Here is a tiny trained network, its code and every weight. The questions are about switching its units off for an input and a class, where a switched-off unit gives its printed mean instead of its output.

import numpy as np


def w(rows, s, z=0):
    codes = np.array(rows[::2]) - 128.0
    scale = np.full(codes.shape[1], s)
    scale[-1] = z or s
    return codes * scale


def norm(h):
    return h / np.sqrt((h * h).mean(-1, keepdims=True) + 1e-5)


def f(y):
    return np.maximum(y, 0)


def log_softmax(a):
    a = a - a.max(-1, keepdims=True)
    return a - np.log(np.exp(a).sum(-1, keepdims=True))


def net(x, mask):
    res = np.array(x, float).reshape(1, 5) / 4 @ E
    u = 0
    for l in range(3):
        y = f(norm(res) @ A[l][:, :-1].T + A[l][:, -1])
        res = res + np.where(mask[u : u + 8], y, B[l][:, -1]) @ B[l][:, :-1]
        u += 8
    return log_softmax(norm(res)[-1] @ U[:, :-1].T + U[:, -1])


A, B = {}, {}
E = w([
[37,1,228,91],'x0',
[110,204,245,153],'x1',
[120,125,83,228],'x2',
[56,165,79,106],'x3',
[229,117,148,71],'x4',
],0.0035)
A[0] = w([
[94,137,107,139,159],'L0N1',
[156,117,154,124,9],'L0N2',
[235,210,118,225,159],'L0N3',
[169,194,129,163,147],'L0N4',
[159,198,173,254,57],'L0N5',
[136,86,78,212,240],'L0N6',
[153,167,134,97,82],'L0N7',
[242,237,123,94,13],'L0N8',
],0.0061,0.0016)
B[0] = w([
[154,115,142,63,160],'L0N1',
[203,110,105,147,139],'L0N2',
[129,123,133,180,255],'L0N3',
[137,145,190,154,194],'L0N4',
[118,99,105,200,206],'L0N5',
[103,86,110,95,216],'L0N6',
[124,85,193,249,150],'L0N7',
[133,219,255,104,218],'L0N8',
],0.0051,0.0038)
A[1] = w([
[186,91,48,168,254],'L1N1',
[148,120,133,71,29],'L1N2',
[128,201,105,144,138],'L1N3',
[35,78,163,125,65],'L1N4',
[210,61,161,171,82],'L1N5',
[106,115,143,20,35],'L1N6',
[111,113,23,91,51],'L1N7',
[113,96,254,169,60],'L1N8',
],0.0066,0.00049)
B[1] = w([
[66,108,124,146,179],'L1N1',
[145,139,112,193,152],'L1N2',
[253,68,145,24,166],'L1N3',
[180,174,186,98,214],'L1N4',
[140,131,103,73,198],'L1N5',
[143,144,104,187,185],'L1N6',
[87,92,40,84,176],'L1N7',
[120,165,65,66,254],'L1N8',
],0.0061,0.0048)
A[2] = w([
[57,192,141,94,156],'L2N1',
[51,166,201,112,126],'L2N2',
[68,109,83,94,220],'L2N3',
[135,129,250,92,251],'L2N4',
[101,240,203,146,136],'L2N5',
[208,139,120,115,143],'L2N6',
[8,2,250,121,161],'L2N7',
[182,131,82,95,148],'L2N8',
],0.0075,0.0028)
B[2] = w([
[193,190,232,184,180],'L2N1',
[177,243,171,232,184],'L2N2',
[65,188,191,136,196],'L2N3',
[74,165,47,188,253],'L2N4',
[119,182,195,114,216],'L2N5',
[214,100,141,39,181],'L2N6',
[255,154,140,89,217],'L2N7',
[97,66,148,66,176],'L2N8',
],0.0049,0.0065)
U = w([
[100,105,195,131,58],'0',
[71,85,229,152,10],'1',
[55,111,60,96,117],'2',
[164,250,234,150,166],'3',
[51,101,110,80,115],'4',
[98,116,110,221,117],'5',
[109,99,193,165,61],'6',
[186,111,133,38,166],'7',
],0.016,0.013)

Each question gives the input, the list of numbers given to net, and the class t.
The units are the neurons (one row each of A and B). Each row of codes is followed by its name. A weight is (code - 128) times the scale printed after its matrix; where a second scale follows, it is the last column's (A, B and U).
mask holds one flag per neuron, layer by layer. A switched-off neuron (its flag False) gives its mean, the last column of its row in B, instead of its output. The means were averaged over made-up inputs and are rounded, as every weight is.
A unit's drop is (log p(t) with every unit on - log p(t) with that unit switched off) / (log p(t) with every unit on - log p(t) with every unit switched off).
The circuit of an input: a set's keep is (log p(t) with only the set's units on - log p(t) with every unit switched off) / (log p(t) with every unit on - log p(t) with every unit switched off). Starting from the 12 units with the biggest drops (on a tie, the unit counted first), units are removed one at a time, each time the one whose removal leaves the highest keep (on an exact tie, the one counted first), for as long as the keep stays at least 0.8.
circuit, biggest first: the units of the circuit, biggest drop first
top k neurons: the k neurons with the biggest drops, biggest first
top k neurons in layer l: the k neurons of layer l with the biggest drops, biggest first
drop of u: that unit's drop, to one decimal
input [2,-7,-8,6,-1], class 2: circuit, biggest first : [L1N6, L2N7]
input [-3,-2,-5,8,0], class 7: circuit, biggest first : [L1N3, L2N2]
input [-3,-5,-6,8,-2], class 2: circuit, biggest first : [L1N7, L2N7]
input [4,-2,4,5,3], class 7: circuit, biggest first : [L2N2]
input [-1,0,2,-6,-8], class 5: top 3 neurons : [L0N5, L0N8, L2N5]
input [-7,-2,1,-2,-3], class 7: top 3 neurons : [L1N3, L2N6, L2N2]
input [-6,-5,7,3,4], class 7: top 2 neurons : [L1N3, L0N8]
input [6,-7,-5,2,-7], class 3: top 4 neurons : [L1N4, L2N3, L1N3, L2N7]
input [5,-8,7,-5,-8], class 7: top 2 neurons in layer 2 : [L2N7, L2N4]
input [-5,1,6,5,-7], class 5: top 2 neurons in layer 1 : [L1N8, L1N5]
input [-3,-3,-5,0,-6], class 2: top 2 neurons : [L0N8, L1N7]
input [1,-3,1,2,-3], class 4: top 2 neurons : [L1N7, L0N8]
input [-3,-5,-2,-6,-1], class 7: drop of L0N8 : 0.6
input [-8,-5,-3,0,-6], class 7: drop of L1N3 : 1.2
input [0,-2,0,8,4], class 2: drop of L0N8 : 0.2
input [-2,-8,6,2,7], class 2: top neuron : [L1N1]
